Facts:
bofedras stevem c; bostom stevem d; brase stevem b; brikler stevem c; brupa stevem c; brupun stevem a
bubro stevem b; bupler stevem c; buruk stevem a; datril stevem b; dazim stevem d; deskal stevem d
didon stevem d; dranar stevem b; dreken stevem a; drogro stevem b; dusogren stevem b; fibregrek stevem d
filik stevem c; fladan stevem c; flotrul stevem b; flozus stevem a; gatrutem stevem c; gebrom stevem d
gibom stevem b; giten stevem a; givis stevem a; grakli stevem d; grazodu stevem a; greze stevem d
grudre stevem a; gruklus stevem b; grusi stevem a; gruzen stevem a; guren stevem a; kiflar stevem d
kisa stevem b; kladrar stevem d; klastir stevem a; klatrar stevem b; kligrufle stevem c; klikle stevem b
klistu stevem b; kloseplun stevem a; klutor stevem d; kobel stevem a; labriti stevem a; lebi stevem b
mena stevem b; misto stevem b; mobamin stevem d; moskol stevem b; niflek stevem b; ninom stevem d
nulu stevem b; pagrus stevem d; paplu stevem d; pepasil stevem d; peski stevem b; pezik stevem b
planim stevem b; plibre stevem d; pume stevem d; redrisu stevem d; ridrem stevem c; rovem stevem d
sabol stevem a; sadar stevem d; sagre stevem d; sedi stevem d; sevestek stevem b; siflum stevem d
skaman stevem b; skamer stevem a; sketre stevem a; skina stevem a; skoflor stevem c; sodru stevem b
sopek stevem d; sotre stevem c; stoso stevem c; stusko stevem b; sufir stevem b; suveklen stevem a
tadol stevem d; tagras stevem c; teser stevem b; tidreron stevem c; tradril stevem b; traklo stevem a
traten stevem b; tregrusil stevem b; trizaplak stevem b; trosol stevem b; trotris stevem d; tulakik stevem c
vefas stevem b; vema stevem d; viskeril stevem b; vitru stevem b; vodu stevem d; vusol stevem a
zalun stevem b; zazoplur stevem a; zekisin stevem b; zoflam stevem c; bezam stemi guren; bofedras stemi bupler
bofedras stemi peski; bofedras stemi fibregrek; bofedras stemi brupun; brase stemi tripizam; brase stemi vema; brikler stemi dusogren
brikler stemi viskeril; brikler stemi traten; brikler stemi ridrem; brupa stemi klistu; brupun stemi klikle; bupler stemi skoflor
buruk stemi giten; buruk stemi vefas; buruk stemi trizaplak; buruk stemi brikler; dazim stemi trizaplak; deskal stemi viskeril
deskal stemi kisa; dival stemi sopek; dranar stemi kloseplun; dranar stemi sedi; dreken stemi pume; dudas stemi skoflor
dusogren stemi dudas; dusogren stemi kisa; fibregrek stemi traten; fibregrek stemi trizaplak; flotrul stemi sadar; flotrul stemi traten
flotrul stemi gebrom; flotrul stemi zazoplur; flozus stemi viskeril; gatrutem stemi kiflar; gebrom stemi stavuk; gebrom stemi dranar
gibom stemi gruzen; givis stemi nulu; givis stemi dranar; givis stemi plebrutik; grakli stemi pezik; grudre stemi traten
gruklus stemi viskeril; grusi stemi dazim; grusi stemi planim; gruzen stemi misto; kiflar stemi viskeril; kisa stemi traten
kladrar stemi pume; kladrar stemi dival; kladrar stemi planim; kladrar stemi misto; klatrar stemi sadar; klatrar stemi kisa
klatrar stemi filik; kligrufle stemi guren; kligrufle stemi stusko; klikle stemi dudas; klikle stemi guren; kobel stemi rovem
labriti stemi trosol; mena stemi skoflor; mena stemi sketre; misto stemi skoflor; mobamin stemi dreken; mobamin stemi vusol
moskol stemi traten; niflek stemi planim; ninom stemi zazoplur; pagrus stemi flozus; pagrus stemi rovem; paplu stemi brase
paplu stemi zekisin; pezik stemi trizaplak; planim stemi vema; plebrutik stemi traten; pume stemi plebrutik; redrisu stemi lebi
redrisu stemi trosol; ridrem stemi niflek; rovem stemi gruzen; sadar stemi brase; sadar stemi traten; sadar stemi kloseplun
sagre stemi bofedras; sedi stemi tripizam; sevestek stemi trizaplak; siflum stemi skoflor; skaman stemi trizaplak; skamer stemi tripizam
skamer stemi skoflor; sketre stemi traten; sketre stemi guren; sketre stemi planim; skiklesur stemi klastir; skiklesur stemi trizaplak
skina stemi bubro; skina stemi gebrom; skina stemi bofedras; skina stemi plebrutik; sodru stemi kloseplun; sopek stemi skoflor
sopek stemi traten; sopek stemi kisa; sotre stemi kligrufle; sotre stemi dudas; stavuk stemi pepasil; stavuk stemi sopek
stusko stemi ridrem; suveklen stemi vefas; tadol stemi klutor; tagras stemi pume; tagras stemi fibregrek; tagras stemi kisa
teser stemi rovem; teser stemi sevestek; tidreron stemi bupler; tidreron stemi klistu; tidreron stemi platres; tradril stemi tripizam
traklo stemi zoflam; traklo stemi gruklus; traklo stemi dudas; tregrusil stemi flozus; tripizam stemi guren; trizaplak stemi skoflor
trotris stemi vusol; trotris stemi filik; vefas stemi peski; vema stemi trizaplak; vema stemi kisa; vistuk stemi bupler
vitru stemi didon; vodu stemi sedi; vumisker stemi gebrom; vumisker stemi datril; vumisker stemi kladrar; vusol stemi brikler
vusol stemi filik; zazoplur stemi pezik; zekisin stemi trotris; bofedras vidol 142; bostom vidol 767; brase vidol 389
brikler vidol 767; brupa vidol 142; brupun vidol 142; bubro vidol 142; bupler vidol 767; buruk vidol 142
datril vidol 389; dazim vidol 767; deskal vidol 767; didon vidol 142; dranar vidol 142; dreken vidol 142
drogro vidol 767; dusogren vidol 142; fibregrek vidol 389; filik vidol 142; fladan vidol 142; flotrul vidol 142
flozus vidol 767; gatrutem vidol 389; gebrom vidol 389; gibom vidol 389; giten vidol 389; givis vidol 142
grakli vidol 142; grazodu vidol 767; greze vidol 389; grudre vidol 142; gruklus vidol 142; grusi vidol 142
gruzen vidol 389; guren vidol 389; kiflar vidol 389; kisa vidol 142; kladrar vidol 142; klastir vidol 389
klatrar vidol 767; kligrufle vidol 767; klikle vidol 142; klistu vidol 389; kloseplun vidol 142; klutor vidol 389
kobel vidol 142; labriti vidol 142; lebi vidol 142; mena vidol 142; misto vidol 389; mobamin vidol 767
moskol vidol 389; niflek vidol 142; ninom vidol 142; nulu vidol 142; pagrus vidol 767; paplu vidol 389
pepasil vidol 142; peski vidol 142; pezik vidol 142; planim vidol 142; plibre vidol 142; pume vidol 142
redrisu vidol 389; ridrem vidol 142; rovem vidol 389; sabol vidol 389; sadar vidol 767; sagre vidol 142
sedi vidol 389; sevestek vidol 389; siflum vidol 389; skaman vidol 767; skamer vidol 142; sketre vidol 142
skina vidol 767; skoflor vidol 389; sodru vidol 389; sopek vidol 767; sotre vidol 142; stoso vidol 767
stusko vidol 142; sufir vidol 389; suveklen vidol 142; tadol vidol 142; tagras vidol 767; teser vidol 767
tidreron vidol 389; tradril vidol 142; traklo vidol 767; traten vidol 142; tregrusil vidol 767; trizaplak vidol 389
trosol vidol 142; trotris vidol 767; tulakik vidol 389; vefas vidol 142; vema vidol 142; viskeril vidol 389
vitru vidol 389; vodu vidol 767; vusol vidol 142; zalun vidol 142; zazoplur vidol 389; zekisin vidol 142
zoflam vidol 142

Known rows:
[ 3.29 -1.77 -0.15 -0.85 -3.27  1.08  2.30  0.96  0.91  1.73  0.31 -2.10
  1.37  1.70 -0.42  2.76  0.39 -1.31  2.42 -2.44 -2.82 -0.04 -3.97  0.84
  0.11 -2.38  0.76  0.49 -2.37 -0.79 -3.12 -1.63 -1.02] : skaman
[ 1.74 -0.02  0.72 -1.37 -1.61  1.69  0.15 -0.17 -3.25 -0.24  0.74 -0.77
  1.32  0.02 -2.77 -0.62  1.32 -2.34  3.53 -2.01 -0.24 -1.35 -4.20  1.37
  1.29 -2.41  0.26 -0.23 -0.35 -0.03 -4.51 -2.15 -2.45] : pezik
[ 0.06  0.64  0.24 -1.83  1.26  0.72  1.26 -3.56 -2.31 -0.19  0.49  1.57
  0.80 -1.79  0.84 -1.89  1.01 -2.08  0.93  0.71  0.17 -1.42 -0.48  1.36
  0.19 -2.53 -1.94 -0.49  1.39  2.10 -0.95 -1.77 -0.50] : pume
[-1.02  0.78 -1.34  0.38 -0.43 -2.87  5.76 -3.81  0.04  2.90  0.68  2.77
 -0.73 -2.97 -1.31  2.73  4.13 -3.16  0.14 -0.53 -2.84  4.88 -1.22  1.26
  0.67 -2.79  1.01  2.20 -6.46  1.91 -2.79 -3.40 -0.09] : plebrutik
[-2.84  3.97 -0.14  2.83 -1.01 -4.88  0.33 -3.41 -1.71  0.83  2.30  2.26
  0.32  2.38 -1.08  2.07  4.97 -2.92  0.45  3.03  1.66  4.07 -2.37 -0.46
  1.98  3.15  2.85  3.52  0.09 -1.34 -4.53  0.55  0.11] : traten
[ 0.98 -0.40 -1.43 -0.59 -1.45 -1.55  5.23 -4.23  0.71  1.99  0.14  1.26
  0.03 -0.15  1.15  3.08  2.29 -2.05 -0.02  0.65 -2.36  2.24 -1.34  1.04
  1.36 -2.27 -0.75  2.51 -3.10  0.95 -1.27 -2.09  0.48] : sadar
[ 0.33  0.91 -1.87 -0.56 -1.22 -2.34  4.39 -3.56  0.65  2.29  0.29  2.32
 -0.77 -0.90 -0.46  4.07  4.40 -3.74  0.59  0.56 -2.21  3.52 -2.13  0.36
  0.95 -1.66  0.72  2.12 -4.60  0.64 -3.20 -3.48 -0.87] : moskol
[-0.77  0.72  1.73 -2.64  0.61 -0.70  0.70 -2.25 -1.41 -0.74 -0.09  0.00
 -0.18 -2.68  0.60 -2.12 -0.03 -1.43 -0.16  1.44  1.13 -1.64 -0.66  0.06
 -0.58 -2.68 -1.14 -0.85  1.09  0.55 -0.76 -0.36 -1.36] : vusol
[-0.47  2.86  0.36  4.42  1.85 -1.70 -2.76 -2.75 -0.28 -0.67  1.79  0.00
 -0.70  2.23 -0.48 -3.30  0.52  1.63  0.55  2.30  1.55 -0.30  0.09 -1.66
  0.07  3.87  2.24 -0.62  2.11  0.91 -0.21  4.01  1.03] : filik
[-0.56  0.26  1.41 -2.37  1.04 -0.35  0.26 -1.87 -1.18 -0.75 -0.05 -0.46
 -0.35 -2.31  0.62 -2.59 -0.58 -0.79  0.54  1.35  1.05 -1.95 -1.04 -0.49
 -1.14 -2.63 -1.02 -1.33  0.96  1.34 -0.60 -1.05 -1.12] : brupun
[-3.71  1.50 -0.11  2.85 -0.16 -2.68 -0.09  0.42  1.51  1.70  2.51 -1.37
  0.27  2.90 -0.80  0.60 -1.32  0.63 -1.65  0.96  1.41  1.43 -0.50 -0.69
 -2.13  1.98  2.50  0.30 -0.33 -2.32 -0.25  4.57  0.92] : klastir
[ 3.58 -2.30 -1.87  0.65 -2.07  3.62 -1.09  3.39 -2.09  3.01  0.74 -3.20
  1.30  1.97 -1.70 -0.62 -3.14  1.42  3.07 -3.12 -2.63 -1.47 -2.86  1.94
  0.66 -1.90  1.24 -1.86 -0.56 -0.64 -3.07  0.45 -0.53] : siflum
[-3.18 -0.08 -0.03  3.46  0.73 -1.43  0.27  0.33  2.19  1.21  2.80  1.30
  1.68  4.45 -0.60  0.97  0.35 -1.46 -0.64  0.46 -0.19  0.33 -1.09 -0.73
 -4.78  1.57  1.51 -0.90  1.68  0.41 -0.24  3.73  0.53] : klistu
[ 1.05  0.26 -0.28 -1.87  0.26  1.44  0.50  0.09  1.40  2.70  0.19  0.80
  1.04 -0.09  1.55  0.76 -1.81 -1.51 -1.06 -0.16 -0.47 -0.24 -0.10  0.86
 -1.49 -1.58 -0.51 -2.10 -1.27  0.84 -0.18 -1.46 -1.23] : gibom
[ 2.38 -2.90  0.10 -0.30 -2.62  3.85 -0.36  4.17 -0.92  1.12  0.99 -3.03
  1.91  1.96 -2.55  0.25 -2.16 -0.28  3.39 -4.17 -2.31 -2.69 -4.10  1.85
 -1.59 -2.95  0.31 -2.69 -0.68 -1.48 -2.92  0.55 -2.14] : misto
[-2.42  2.93 -0.56  2.13  0.52 -1.32 -1.29 -1.38 -1.68 -0.05  2.73  0.26
  1.52  3.23 -0.39 -1.28  0.41 -0.63 -0.40  2.34  2.60 -0.35 -0.23 -0.31
  0.32  3.07  1.60 -0.19  3.91 -1.94 -0.87  4.67  1.41] : didon
[ 1.22 -1.19 -1.54 -1.70 -0.18  0.39  2.04 -1.22  0.80  2.10 -0.37  0.63
  0.03 -0.37  2.27  0.15 -0.22 -0.81 -0.13  1.21 -1.92 -0.72 -0.50  0.56
 -1.41 -1.64 -1.19 -1.11 -0.01  0.78  0.41 -0.29 -0.08] : gebrom

Rows:
No name comes twice in this set of rows, the named rows included.
[ 2.36 -1.90 -1.23 -1.04 -2.54  1.08  1.91  1.12  0.12  1.98  0.20 -1.35
  0.21  0.74 -1.46  2.55  0.72 -1.92  2.58 -2.71 -2.48 -0.65 -3.84  1.61
  0.01 -2.53  0.73 -0.11 -2.24 -1.17 -3.27 -1.53 -2.01]  sevestek
[ 1.24 -0.17 -0.33 -1.31 -0.90  1.17  1.79 -2.29 -3.69  0.24  0.60 -0.28
  0.70 -1.20 -1.93 -0.88  2.09 -1.79  3.36 -1.71 -0.45 -1.33 -3.02  2.08
  2.46 -3.00 -0.33  0.55 -0.27  0.94 -3.75 -1.87 -0.45]  vema
[ 0.51  0.32  0.23  4.95 -0.12 -2.17 -0.03 -1.48  2.86  1.46  1.82 -1.51
 -0.35  2.99  0.55 -0.67  0.43  2.08  0.38  1.49 -1.45  0.65 -0.21 -1.62
 -1.64  3.24  0.95  0.27 -0.15 -0.88  1.29  5.86  2.18]  stoso
[ 0.64 -0.39 -1.98  0.44 -1.44 -0.84  5.32 -2.90 -1.96  2.66  0.92  0.89
 -0.08 -0.91 -3.17  2.27  3.68 -2.15  2.80 -1.88 -3.10  3.19 -3.03  2.56
  2.63 -3.35  0.82  2.11 -5.50  0.86 -3.95 -2.06 -0.09]  fibregrek
[ 0.72  0.69  0.68 -1.19  0.43 -0.44 -0.76 -0.80 -2.56  0.24  0.14 -1.35
 -0.60 -1.76 -0.20 -1.96 -1.25  0.26  1.77  0.22  0.75 -0.69 -2.30 -0.34
  1.46 -1.41  1.51 -0.23 -0.15  1.38 -3.29 -1.87 -1.70]  buruk
[-0.64  1.99  0.11 -1.76 -0.13 -4.40  3.26 -4.81 -2.08 -0.27  0.13  1.50
 -2.07 -2.87 -0.51  1.18  3.99 -2.42  1.43  1.47 -0.38  2.53 -2.82  0.03
  3.28 -1.61  1.19  3.10 -2.62  0.86 -4.02 -3.22 -0.98]  grudre
[ 1.26 -1.74 -0.51  0.23 -0.97  0.38  2.46  1.19 -0.43  1.94  0.78 -0.97
  0.28 -0.23 -1.69  0.51  0.31 -0.83  1.63 -2.30 -2.76  0.37 -1.98  1.67
 -1.40 -2.73  0.98 -0.93 -2.70 -0.03 -1.77 -0.53 -0.60]  skiklesur
[ 2.24 -1.09 -1.15 -0.22 -3.99  2.26  2.49  0.87 -1.62  3.65  0.95 -2.66
  1.09  0.85 -0.95  0.68 -0.81  0.11  1.92 -2.85 -1.82  1.49 -2.15  3.34
  2.83 -2.21  0.24  1.05 -3.37 -2.62 -2.56 -0.02  0.28]  dazim
[-1.01  1.43  0.84 -1.24  0.10 -1.46  0.59 -3.18 -3.34  1.64  0.45  2.19
  0.35 -1.93  0.48 -0.46  3.03 -3.49  0.83  1.85  0.64  2.30 -1.67  0.99
  1.74 -2.13 -0.14  0.92 -0.92  0.79 -3.19 -3.94 -1.13]  flotrul
[ 2.22 -0.80  0.84 -2.84 -1.90  1.18 -2.41  2.00 -3.07 -0.16 -0.03 -4.36
 -0.23 -1.32 -0.37 -2.78 -1.93  0.54  1.83 -0.28  0.80 -2.65 -3.10  0.56
  1.94 -1.53  0.48 -1.33  1.76 -2.84 -2.54  0.31 -1.94]  skamer
[ 3.12 -2.54 -0.17  0.20 -2.25  3.24  0.28  4.83 -0.36  1.20  0.82 -4.01
  1.29  0.60 -2.82 -0.43 -2.28  0.64  3.47 -4.53 -3.04 -2.81 -2.99  1.51
 -1.21 -3.51  1.04 -2.37 -0.88 -1.58 -2.11  0.85 -1.03]  dudas

Now the same elements, written a new way:
Known rows:
[-1.29 -0.73 -1.16  0.91  0.49  1.98 -0.09 -0.70 -1.09  1.74 -1.37  0.99
  0.29] : filik
[-1.64  0.63  0.47 -0.82 -1.13  1.99 -1.45 -0.43  0.86  1.38  0.44 -0.84
 -0.50] : klistu
[ 1.89 -0.81  1.00  0.43 -1.58  1.58  2.51  0.27 -1.47  0.61  0.17  1.81
 -1.31] : mena
[-0.52  1.30  3.26  0.90 -1.34  3.71 -0.93 -0.48 -1.24  3.52 -0.95  0.55
 -0.09] : skoflor
[-0.31  0.31  2.46 -0.28 -1.18 -0.44 -0.10  0.56 -0.14 -0.98  0.06 -1.31
 -0.47] : brase
[ 1.07 -0.70  3.47  1.17 -2.15  1.92  2.28  0.87 -1.55  1.63 -2.52  1.08
 -0.53] : dudas
[ 2.22  0.58  3.43  0.33 -2.06  1.70  0.13  0.44 -0.58  1.19  1.02 -0.84
 -0.04] : siflum
[ 0.51 -0.80 -0.68 -0.52 -0.24 -1.09  1.29 -0.02 -1.26  1.04 -0.16  0.38
  0.64] : dreken
[ 0.53 -0.61 -0.92 -0.54 -0.24 -0.86  1.13 -0.07 -1.21  0.98 -0.29  0.11
  0.31] : kobel
[ 0.64 -0.02  2.13  0.05 -0.99 -0.04 -0.53  0.43  0.27 -0.38  0.82 -1.69
  0.53] : paplu
[-0.05 -1.86  1.12 -1.01 -1.48 -1.43  0.50 -1.65  0.15  2.11 -1.16 -0.02
  1.43] : traklo
[ 1.54 -0.54  0.11 -0.23 -1.28  0.24  1.67  0.18 -2.08  2.06 -0.13  0.91
  0.20] : skamer
[-2.05  0.21  0.15 -0.77 -1.01  1.46 -1.47 -0.14  0.84  0.89  0.51 -1.03
 -0.31] : viskeril
[-1.94 -1.35  0.48  0.77  1.07  2.30  3.85 -0.29  1.21  2.21  1.76  3.86
  0.37] : traten
[-0.27  0.74  1.75 -1.03 -1.07 -0.93 -0.63  0.28 -0.68  1.27 -0.16 -1.46
  0.74] : gruzen
[-0.73 -2.09  0.62 -1.03 -1.40 -2.20  0.24 -1.57  0.18  1.46 -1.39 -0.48
  1.81] : flozus
[ 0.57 -1.33 -0.30  0.06 -0.88  0.01  1.67  0.43 -1.03 -0.75 -0.07  0.49
 -0.63] : dranar

Rows:
No name comes twice in this set of rows, the named rows included.
[ 1.93 -1.64 -0.24  0.40 -0.88  0.15  1.30  0.53 -1.07 -0.40  0.59 -0.26
  0.17]  kladrar
[-0.79 -1.05  1.71  0.61 -0.64  0.24  1.33  0.35 -0.12 -0.21 -2.72  0.08
 -0.13]  vumisker
[ 1.14 -2.48  4.36  1.11 -1.12  0.59  3.71 -1.09  1.03  2.19  0.92  2.39
  1.70]  sopek
[-2.23  0.67  1.38  0.52  0.15  1.67 -1.90 -0.70 -0.02  1.83 -1.18 -0.52
  0.62]  tulakik
[ 0.37 -0.23  1.69 -0.11 -0.97 -0.40 -0.80  0.58  0.16 -0.60  0.76 -2.32
  0.76]  kiflar
[-1.62 -2.39  3.53  1.54  0.44 -1.15  2.04 -1.49  0.41  0.58 -1.97  2.02
  2.21]  brikler
[ 2.49  0.12  3.81  0.33 -0.78 -0.33  1.32 -2.99  1.91 -1.22 -1.80  0.32
 -1.71]  skaman
[-0.95 -0.56 -2.55 -1.16 -0.19  1.11  0.16 -0.77 -0.29  3.14  0.26  0.51
  0.54]  kloseplun
[ 0.72 -1.22  0.71  0.49 -0.62  0.44  2.87  0.39 -0.82 -0.21  0.46  1.69
 -0.55]  dusogren
[ 0.42 -0.70 -0.55 -0.46 -0.09 -0.77  1.47 -0.07 -0.89  1.26  0.03  0.81
  0.56]  givis
[-0.50 -1.20  0.35  0.11  0.31 -0.88  3.10  0.31 -0.77  1.78  0.75  1.93
  1.45]  sketre
[-2.25  0.57 -0.64 -1.70 -1.03  0.42 -1.95 -0.28  0.10  3.02  0.38 -1.51
  1.18]  guren
[-0.29 -1.82  1.31 -0.84 -1.21 -1.66  0.74 -1.72  0.49  1.90 -1.16  0.07
  1.58]  skina
[-0.45 -0.87  2.13  0.80 -0.75  0.56  1.37  0.41 -0.41  0.09 -2.83  0.01
 -0.11]  vistuk
[ 0.39 -1.89  1.94 -0.27 -1.68 -0.59  0.83 -1.50  0.71 -0.30 -1.37  0.02
 -0.19]  teser

